[[112 147 146 129 112 128 124]
 [118 132 128 113 118 112 112]
 [105 149 144 122 104 122 120]] => 132

[[126 129 145 156 134 140]
 [148 121 140 134 136 147]] => 129

[[155 148 156 157 139]
 [144 123 145 142 150]
 [135 109 136 131 152]] => 123

[[137 151 135 154]
 [125 119 124 129]] => 151

[[126 112 130 123 103 133]
 [124 115 128 130 104 129]
 [130 107 136 115 103 136]] => 115

[[136 115 140 143 117 117]
 [106 141 121 130 145 135]] => 115

[[102 134 118 131 102]
 [149 131 110 136 115]] => 134

[[103 137 127 134 151 139]
 [109 121 148 147 145 124]
 [157 124 122 116 100 121]] => 121

[[142 113 156 121]
 [113 117 123 138]
 [149 123 133 122]] => 117
---
[123 113 106 115 110 143]	113

[[108 135 128 130 115 101]
 [121 129 127 129 124 119]]	135

[120 150 129 121 129]	150

[151 115 147 131 135 137 142]	115

[[128 128 139 131 130 126]
 [130 126 157 134 133 123]]	128

[[142 143 157 127 117]
 [148 150 137 139 120]]	143

[[144 108 154 150 136 105]
 [105 100 105 104 104 152]
 [107 117 137 146 106 146]]	108

[[147 141 144 109 133]
 [123 144 133 147 107]
 [140 146 138 149 104]]	141
---
[104 105 151 131] result: 151, 131
[127 113 120 155] result: 155, 127
[101 154 152 155 105] result: 155, 154
[120 147 156 154 123 129 109] result: 156, 154
[155 101 123 103 131 129] result: 155, 131
[148 150 112 110 149 129] result: 150, 149
[113 106 128 127 110 106] result: 128, 127
[112 102 115 116 110 142 111] result: 142, 116
---
[[128 124 137 122 126 130]
 [128 135 134 139 114 119]
 [134 107 129 133 114 137]
 [131 118 129 126 129 133]
 [122 128 128 130 123 126]
 [124 129 128 142 111 129]
 [138 109 127 105 137 127]
 [133 135 125 128 126 125]
 [120 138 133 127 138 135]
 [122 127 128 130 118 124]
 [142 132 123 131 115 125]] Answer: 128

[[139 148 147 137 131 119 116 108 105 109 119 130 146 146]
 [142 140 135 130 136 149 147 140 126 119 116 108 104 111]
 [146 138 128 122 122 109 105 108 117 131 146 146 141 128]
 [132 138 149 147 135 126 121 115 109 107 108 117 132 147]
 [140 136 131 137 147 148 137 128 118 115 108 106 108 118]
 [138 128 123 118 101 107 108 117 136 148 145 141 130 120]] Answer: 139

[[130 127 130 127 142 127 131 129 130 115 126 129 127]
 [127 131 128 129 142 132 122 130 137 102 131 128 128]
 [128 133 135 134 142 129 126 128 136 124 127 128 124]
 [133 130 128 130 142 128 128 127 127 130 134 127 129]
 [147 120 133 137 142 132 136 120 144 115 142 143 107]
 [127 121 129 128 142 133 121 126 127 128 130 128 128]
 [148 140 142 116 142 128 124 117 150 120 141 147 108]] Answer: 130

[[122 135 124 127 124 122 126 132 137 128]
 [128 118 147 131 127 138 122 128 116 110]
 [150 130 145 128 118 137 125 142 113 114]
 [137 135 119 125 141 137 121 126 124 135]
 [131 119 124 123 113 123 136 125 119 122]
 [133 141 127 131 126 141 145 127 122 138]
 [137 126 141 119 138 131 128 129 133 130]] Answer: 122

[[129 129 126 127 126 130 127 128 127]
 [112 115 120 123 145 125 115 117 133]
 [124 125 110 116 123 142 110 122 122]
 [127 127 105 113 117 147 107 123 119]
 [123 124 109 116 124 141 109 121 123]
 [143 141 146 139 117 122 150 141 128]
 [134 133 153 144 134 110 153 137 135]
 [131 131 115 119 116 142 118 127 120]
 [120 121 113 118 131 136 111 120 126]] Answer: 129

[[130 117 122 117 101 121 122 136 127]
 [133 115 123 117 102 122 124 137 128]
 [145 119 144 135 152 137 146 129 135]
 [116 131 120 125 118 126 120 124 124]
 [111 152 122 138 146 129 124 119 124]
 [123 127 128 131 135 129 128 124 127]
 [146 111 134 123 118 128 132 136 133]
 [109 154 119 133 135 127 119 119 123]
 [147 115 140 129 135 131 139 132 134]
 [136 116 128 121 111 126 127 135 130]] Answer: 130

[[128 128 129 130 155 128 131 146 134 129 129 135]
 [130 128 128 130 129 130 134 132 137 134 128 131]
 [130 129 128 129 129 129 133 131 139 137 128 130]
 [129 128 129 129 130 131 130 131 133 133 129 131]
 [128 128 129 129 133 129 131 133 134 132 129 131]
 [128 128 129 129 136 130 132 135 134 133 129 131]
 [128 128 128 131 130 128 132 132 136 144 128 130]
 [129 128 129 133 142 128 131 141 130 131 129 138]
 [129 128 130 129 128 128 132 133 132 132 129 131]
 [128 128 128 129 130 128 137 134 140 136 128 131]] Answer: 128

[[117 137 135 114 128 122 105 125 113 117 128 135 121 113]
 [122 141 123 123 129 120 124 132 119 139 128 119 139 139]
 [123 136 126 125 128 124 121 133 137 144 129 106 126 124]
 [121 129 129 134 125 131 126 128 119 128 123 140 135 131]
 [124 130 131 130 145 128 123 131 130 136 107 125 136 128]
 [121 118 129 123 131 132 125 132 127 130 116 125 125 129]
 [128 129 131 132 132 131 133 138 124 122 119 121 129 125]
 [126 120 126 129 127 133 127 128 137 120 128 130 119 122]] Answer: 117
---
[119 153 108 132 132 149 135] ==> 119

[130 115 101 143 132] ==> 115

[147 155 119 139] ==> 139

[[153 115  99 150 124]
 [132 101 110 121 127]
 [136 109 137 116 128]] ==> 101

[142 130 125 154 118] ==> 125

[139 112 150 125 131 121 122] ==> 121

[107 104 120 127 142 141 116] ==> 107

[117 113 104 134 143 142 132] ==> 113
---
[[125 133 146 140 109 115 142 131 145]
 [122 129 129 133 120 115 125 132 133]
 [124 129 134 132 121 121 130 129 131]
 [139 123 109 115 144 145 125 125 108]
 [123 131 134 131 123 122 130 128 132]
 [131 128 110 109 150 143 116 126 111]
 [122 130 138 137 122 122 132 130 134]
 [124 130 133 134 118 119 132 131 133]
 [122 130 136 135 123 122 133 129 136]
 [139 132 105 119 146 143 118 116 109]
 [115 123 138 134 118 117 139 142 137]
 [142 132 110 107 150 146 118 132 107]] yields 125

[[117 113 115 112 114 111 116 123 112 124 111]
 [122 156 119 156 156 153 119 117 120 117 153]
 [138 102 139 102 103 101 137 138 138 140 103]
 [113 129 114 126 129 131 113 118 112 120 130]
 [112 118 112 113 113 114 111 120 113 119 115]] yields 117

[[133 130 141 137 143 138 104 127 130 134]
 [126 122 113 126 123 126 133 124 145 125]
 [135 142 144 129 143 116 138 121 145 140]
 [157 145 129 135 139 109 125 126 139 132]
 [111 135 139 131 117 131 128 102 114 123]
 [127 123 124 145 119 134 120 124 126 119]
 [137 115 112 128 118 142 148 145 115 129]] yields 133

[[135 117 122 123 125 128 127 126 126 123 126 127 127]
 [150 100 101 104 107 111 118 111 111 114 114 118 109]
 [132 118 122 120 125 118 123 125 120 125 113 118 116]
 [127 125 130 132 130 128 127 131 129 131 132 121 134]
 [110 137 133 136 138 130 137 141 133 130 135 135 135]
 [137 111 112 117 119 114 116 116 118 122 116 116 116]
 [132 127 122 125 123 120 118 123 123 126 120 120 121]
 [118 140 133 132 134 129 133 122 123 115 119 129 114]
 [127 129 126 129 129 134 135 130 128 133 134 133 132]
 [120 130 133 135 135 137 131 140 140 131 133 131 145]] yields 135

[[127 125 134 121 129 126 131 123 131 131 125 127 127 124 133 129]
 [135 120 131 118 131 145 111 145 123 139 115 140 110 141 146 138]
 [119 134 137 134 125 126 123 123 119 124 125 130 133 132 128 124]
 [111 123 128 131 127 157 119 119 134 128 105 140 110 115 119 115]
 [127 134 116 134 127 132 119 132 119 120 136 127 121 132 115 124]
 [111 123 128 134 127 157 119 119 134 128 105 140 110 115 119 115]
 [131 134 128 121 139 132 135 115 119 128 131 144 138 137 133 119]] yields 127
---
Input:
[[127 121 132 129 115]
 [135 127 134 134 123]
 [144 114 149 144 100]]
Output: 121

Input:
[[133 126 132 117]
 [131 150 125 127]
 [137 112 140 124]]
Output: 126

Input:
[[139 113 109 142 109 119]
 [143 106 115 146 117 125]
 [139 117 113 145 113 114]]
Output: 113

Input:
[[135 112 154 135]
 [125 127 121 124]
 [137 135 134 129]]
Output: 112

Input:
[[119 137 156 143 127]
 [ 98 158 136 157 126]
 [130 126 128 129 151]]
Output: 137

Input:
[[156 137 148 141 155  99]
 [108 152 148 151 109 145]
 [152 155 108 105 154 132]]
Output: 137
---
[[106 151 141 150 106 107 148]
 [107 150 106 147 142 145 108]] → 106, 108

[148 151 109 108 150 137] → 148, 137

[123 116 101 143] → 123, 143

[[151 110 150 147]
 [104 107 103 109]] → 151, 109

[[136 128 126 135 129 122 137]
 [136 128 126 135 129 122 137]
 [106 126 122 121 113 110 121]] → 136, 121

[[135 151 140 136 130]
 [128 140 140 136 154]] → 135, 154

[152 115 141 130 150] → 152, 150

[143 112 157 121 142] → 143, 142
---
[[125 136 153 152 114]
 [125 137 152 148 114]
 [125 138 151 147 114]] => 136

[100 122 103 134 155 110] => 122

[109 116 105 136 138 109 111] => 116

[[107 154 142 104]
 [107 102 114 111]
 [118 106 120 139]] => 154

[[107 128 137 121]
 [132 135 145 139]] => 128

[125 123  99 115] => 123

[[149 118 126 138 118 129 120]
 [148 118 126 138 119 130 120]] => 118

[141 145 149 152 151 157] => 145
---
[[142 147 144 105]
 [154 119 143 150]
 [143 107 121 129]]: 105

[149 143 100 155 137 117 145]: 155

[110 103 106 123]: 123

[[146 147 152 148]
 [131 127 124 124]]: 148

[[118 124 156 115]
 [141 131  98 141]]: 115

[129 116 105 146 142 117 110]: 146

[[145 133 128 124 116 113]
 [118 148 106 111 144 141]
 [104 108 143 137 122 138]]: 124
